Here is a tiny trained network, its code and every weight. The questions are about switching its units off for an input and a target symbol, where a switched-off unit gives its printed mean instead of its output.

import numpy as np


def w(rows, s, z=0):
    codes = np.array(rows[::2]) - 128.0
    scale = np.full(codes.shape[1], s)
    scale[-1] = z or s
    return codes * scale


def norm(h):
    return h / np.sqrt((h * h).mean(-1, keepdims=True) + 1e-5)


def f(y):
    return np.maximum(y, 0)


def softmax(a):
    e = np.exp(a - a.max(-1, keepdims=True))
    return e / e.sum(-1, keepdims=True)


def log_softmax(a):
    a = a - a.max(-1, keepdims=True)
    return a - np.log(np.exp(a).sum(-1, keepdims=True))


def net(x, mask):
    ids = ['αβγδεζηθλμξπφψω'.index(c) for c in x.split()]
    T = len(ids)
    res = E[ids] + P[:T]
    u = 0
    for l in range(2):
        q, k, v = (norm(res) @ M[l].T for M in (Q, K, V))
        z = softmax(np.where(np.tri(T) > 0, q @ k.T / 3**0.5, -1e9)) @ v
        res = res + np.where(mask[u], z, O[l][:, -1]) @ O[l][:, :-1]
        u += 1
        y = f(norm(res) @ A[l][:, :-1].T + A[l][:, -1])
        res = res + np.where(mask[u : u + 8], y, B[l][:, -1]) @ B[l][:, :-1]
        u += 8
    return log_softmax(norm(res)[-1] @ U[:, :-1].T + U[:, -1])


Q, K, V, O, A, B = {}, {}, {}, {}, {}, {}
E = w([
[195,63,251,82,68,88,111,114,172],'α',
[146,33,136,184,160,154,61,141,134],'β',
[168,58,146,137,97,177,129,174,106],'γ',
[107,159,105,112,167,106,205,174,164],'δ',
[108,102,124,231,105,199,155,146,124],'ε',
[194,138,148,110,162,218,153,97,178],'ζ',
[119,128,127,178,111,124,89,146,99],'η',
[93,122,120,134,88,157,71,134,104],'θ',
[91,110,140,140,106,127,95,164,98],'λ',
[87,135,132,168,129,131,80,164,123],'μ',
[160,6,135,177,169,98,179,97,177],'ξ',
[101,127,128,162,152,75,148,81,69],'π',
[96,191,83,93,98,53,152,128,129],'φ',
[93,193,156,147,119,57,71,115,179],'ψ',
[102,169,127,87,90,58,131,68,124],'ω',
],0.025)
P = w([
[250,95,106,116,40,24,165,163,142],'0',
[197,162,223,181,57,107,179,164,115],'1',
[186,187,172,180,33,125,154,170,115],'2',
[159,134,158,149,143,144,70,120,93],'3',
[113,166,129,165,125,158,65,111,108],'4',
[64,125,124,159,174,146,59,74,123],'5',
[2,130,108,141,186,150,65,50,123],'6',
[22,138,119,174,214,176,79,36,87],'7',
[44,133,129,177,208,194,92,38,75],'8',
],0.0091)
Q[0] = w([
[253,128,75,108,91,165,192,235,169],'L0H1',
[125,141,189,82,165,150,39,94,206],'L0H1',
[188,23,137,98,230,178,92,80,98],'L0H1',
],0.033)
K[0] = w([
[254,93,75,98,89,131,153,244,127],'L0H1',
[147,152,239,101,109,176,157,102,167],'L0H1',
[163,24,169,171,186,236,148,106,139],'L0H1',
],0.035)
V[0] = w([
[60,166,157,120,59,109,47,236,125],'L0H1',
[239,73,1,133,82,79,10,145,173],'L0H1',
[156,189,61,186,80,151,88,191,237],'L0H1',
],0.0075)
O[0] = w([
[106,110,254,76,211,124,94,72,76,254],'L0H1',
[86,123,215,152,54,129,212,146,150,201],'L0H1',
[79,159,239,187,168,138,153,101,101,92],'L0H1',
],0.0069,0.0023)
A[0] = w([
[133,179,84,90,111,76,187,59,40,60],'L0N1',
[116,104,134,152,118,191,110,133,75,24],'L0N2',
[161,181,160,82,67,84,135,160,151,148],'L0N3',
[105,207,112,61,232,104,216,227,156,11],'L0N4',
[92,254,114,82,123,84,138,95,182,4],'L0N5',
[70,133,127,109,144,116,141,124,57,61],'L0N6',
[91,141,105,162,91,119,94,181,78,222],'L0N7',
[157,180,133,109,193,220,205,57,194,56],'L0N8',
],0.022,0.0033)
B[0] = w([
[152,209,163,105,94,96,181,42,60,233],'L0N1',
[137,104,149,202,110,173,102,115,133,247],'L0N2',
[143,152,150,111,72,90,158,182,146,226],'L0N3',
[107,90,142,50,236,192,252,139,225,248],'L0N4',
[17,105,141,184,41,130,101,171,138,244],'L0N5',
[102,125,136,83,171,152,104,86,149,238],'L0N6',
[126,209,127,117,139,185,109,159,158,255],'L0N7',
[108,196,27,143,77,144,183,214,119,216],'L0N8',
],0.021,0.0089)
Q[1] = w([
[76,144,134,146,135,250,93,149,121],'L1H1',
[126,186,91,224,52,118,105,77,148],'L1H1',
[132,60,17,154,166,181,171,82,136],'L1H1',
],0.024)
K[1] = w([
[3,183,89,103,136,142,88,114,112],'L1H1',
[75,158,71,148,111,104,106,68,105],'L1H1',
[135,116,77,162,184,179,147,124,120],'L1H1',
],0.029)
V[1] = w([
[40,131,125,12,134,153,140,148,152],'L1H1',
[198,169,138,57,63,199,83,87,36],'L1H1',
[83,62,98,108,2,171,108,88,130],'L1H1',
],0.025)
O[1] = w([
[24,111,87,126,144,80,157,181,45,254],'L1H1',
[126,127,33,153,1,160,158,29,44,87],'L1H1',
[37,159,76,93,40,58,97,70,188,216],'L1H1',
],0.013,0.012)
A[1] = w([
[153,243,141,83,197,144,18,28,83,105],'L1N1',
[159,50,95,166,117,220,114,156,128,122],'L1N2',
[135,73,61,196,145,124,160,174,47,107],'L1N3',
[213,241,4,29,171,79,176,115,43,102],'L1N4',
[193,52,123,53,48,96,123,175,129,7],'L1N5',
[123,86,38,131,178,168,11,121,127,127],'L1N6',
[91,188,98,99,150,105,62,197,87,125],'L1N7',
[125,175,171,49,220,88,177,30,224,136],'L1N8',
],0.023,0.013)
B[1] = w([
[99,93,94,76,146,199,55,31,133,245],'L1N1',
[113,159,130,62,174,103,133,157,134,206],'L1N2',
[174,81,109,129,122,186,170,109,143,177],'L1N3',
[130,135,140,114,206,14,87,221,104,218],'L1N4',
[144,50,161,4,124,121,104,108,175,157],'L1N5',
[74,160,168,128,80,174,97,194,105,222],'L1N6',
[172,94,109,148,141,115,81,113,150,233],'L1N7',
[169,104,89,203,101,136,171,39,131,255],'L1N8',
],0.032,0.012)
U = w([
[154,74,170,46,101,106,111,119,150,173],'α',
[126,8,109,191,91,121,118,147,51,103],'β',
[161,172,200,158,92,160,124,159,120,187],'γ',
[86,106,136,114,198,160,197,146,145,162],'δ',
[137,156,163,119,142,139,131,129,107,113],'ε',
[148,189,76,112,133,88,103,230,151,94],'ζ',
[126,168,73,127,54,147,138,146,173,22],'η',
[167,128,91,117,93,162,144,99,72,122],'θ',
[150,221,133,123,153,160,89,118,177,87],'λ',
[132,96,125,117,120,164,142,133,82,104],'μ',
[186,113,113,194,127,90,124,70,194,145],'ξ',
[139,141,118,114,192,63,115,64,43,203],'π',
[41,154,123,158,51,80,170,85,87,144],'φ',
[129,76,224,179,173,124,94,143,56,190],'ψ',
[54,103,172,193,142,38,67,165,193,3],'ω',
],0.012,0.005)

Each question gives the input, a string of symbols that net reads in full, and the target symbol t.
The units are the heads (3 rows each of Q, K, V and O) and the neurons (one row each of A and B). Each row of codes is followed by its name. A weight is (code - 128) times the scale printed after its matrix; where a second scale follows, it is the last column's (O, A, B and U).
mask holds one flag per unit, layer by layer, with each layer's heads first. A switched-off unit (its flag False) gives its mean, the last column of its rows in O or B, instead of its output. The means were averaged over made-up inputs and are rounded, as every weight is.
A unit's drop is (log p(t) with every unit on - log p(t) with that unit switched off) / (log p(t) with every unit on - log p(t) with every unit switched off).
The circuit of an input: a set's keep is (log p(t) with only the set's units on - log p(t) with every unit switched off) / (log p(t) with every unit on - log p(t) with every unit switched off). Starting from the 12 units with the biggest drops (on a tie, the unit counted first), units are removed one at a time, each time the one whose removal leaves the highest keep (on an exact tie, the one counted first), for as long as the keep stays at least 0.8.
circuit, biggest first: the units of the circuit, biggest drop first
most important unit: the unit with the biggest drop
k most important neurons: the k neurons with the biggest drops, biggest first
top k neurons in layer l: the k neurons of layer l with the biggest drops, biggest first
input ε μ ξ β θ π δ β, target θ: most important unit	L0N4
input δ φ δ θ μ θ φ β, target β: top 3 neurons in layer 0	(L0N1, L0N5, L0N4)
input φ α λ, target ω: top 3 neurons in layer 0	(L0N4, L0N5, L0N8)
input θ β μ, target φ: 2 most important neurons	(L0N4, L0N5)
input γ η α π θ λ, target ζ: circuit, biggest first	(L0H1, L1N4, L0N5)
input ε θ ψ, target ω: circuit, biggest first	(L0N5, L1H1, L1N7)
input π α θ, target ζ: circuit, biggest first	(L0N5, L1N1)
input ε ω δ ε, target φ: circuit, biggest first	(L0N4, L1H1, L0N5, L0N1)
input ε ζ θ ψ ξ η, target ξ: circuit, biggest first	(L0N5, L1N8)
input ξ λ ψ δ ψ δ ε ψ β, target ω: circuit, biggest first	(L1H1, L0N2, L0N5)
input θ ξ π ψ ζ β, target ω: top 3 neurons in layer 0	(L0N1, L0N5, L0N4)
input η γ γ ψ ξ γ π, target π: 2 most important neurons	(L1N4, L0N1)
input α ε γ φ γ, target β: top 4 neurons in layer 0	(L0N1, L0N4, L0N5, L0N6)
input δ β θ, target λ: circuit, biggest first	(L0N7)
input δ λ ζ φ γ, target β: 3 most important neurons	(L0N5, L0N1, L0N4)
input γ ζ μ ψ η ζ δ ψ ε, target ω: top 2 neurons in layer 0	(L0N2, L0N5)
input ψ ζ γ, target ω: top 2 neurons in layer 0	(L0N2, L0N4)
input ε ω ξ π φ γ π π ψ, target ω: 2 most important neurons	(L0N5, L0N4)
input δ δ γ, target ψ: circuit, biggest first	(L0N5, L1H1, L0N4, L0N2)
input ω δ β φ ω ω γ, target φ: 2 most important neurons	(L0N1, L0N5)
input ζ θ ε μ μ ω δ φ ε, target β: most important unit	L1H1
input μ δ β, target δ: 2 most important neurons	(L0N5, L1N2)
input π ω γ, target φ: circuit, biggest first	(L1H1, L0N5, L0N1, L1N1)
input δ ε ε, target λ: top 3 neurons in layer 0	(L0N4, L0N5, L0N1)
input π η η, target ζ: 3 most important neurons	(L1N4, L0N5, L0N7)
input β ξ ε, target γ: 2 most important neurons	(L1N1, L0N4)
input ξ α δ β, target ψ: 3 most important neurons	(L0N5, L0N4, L0N8)
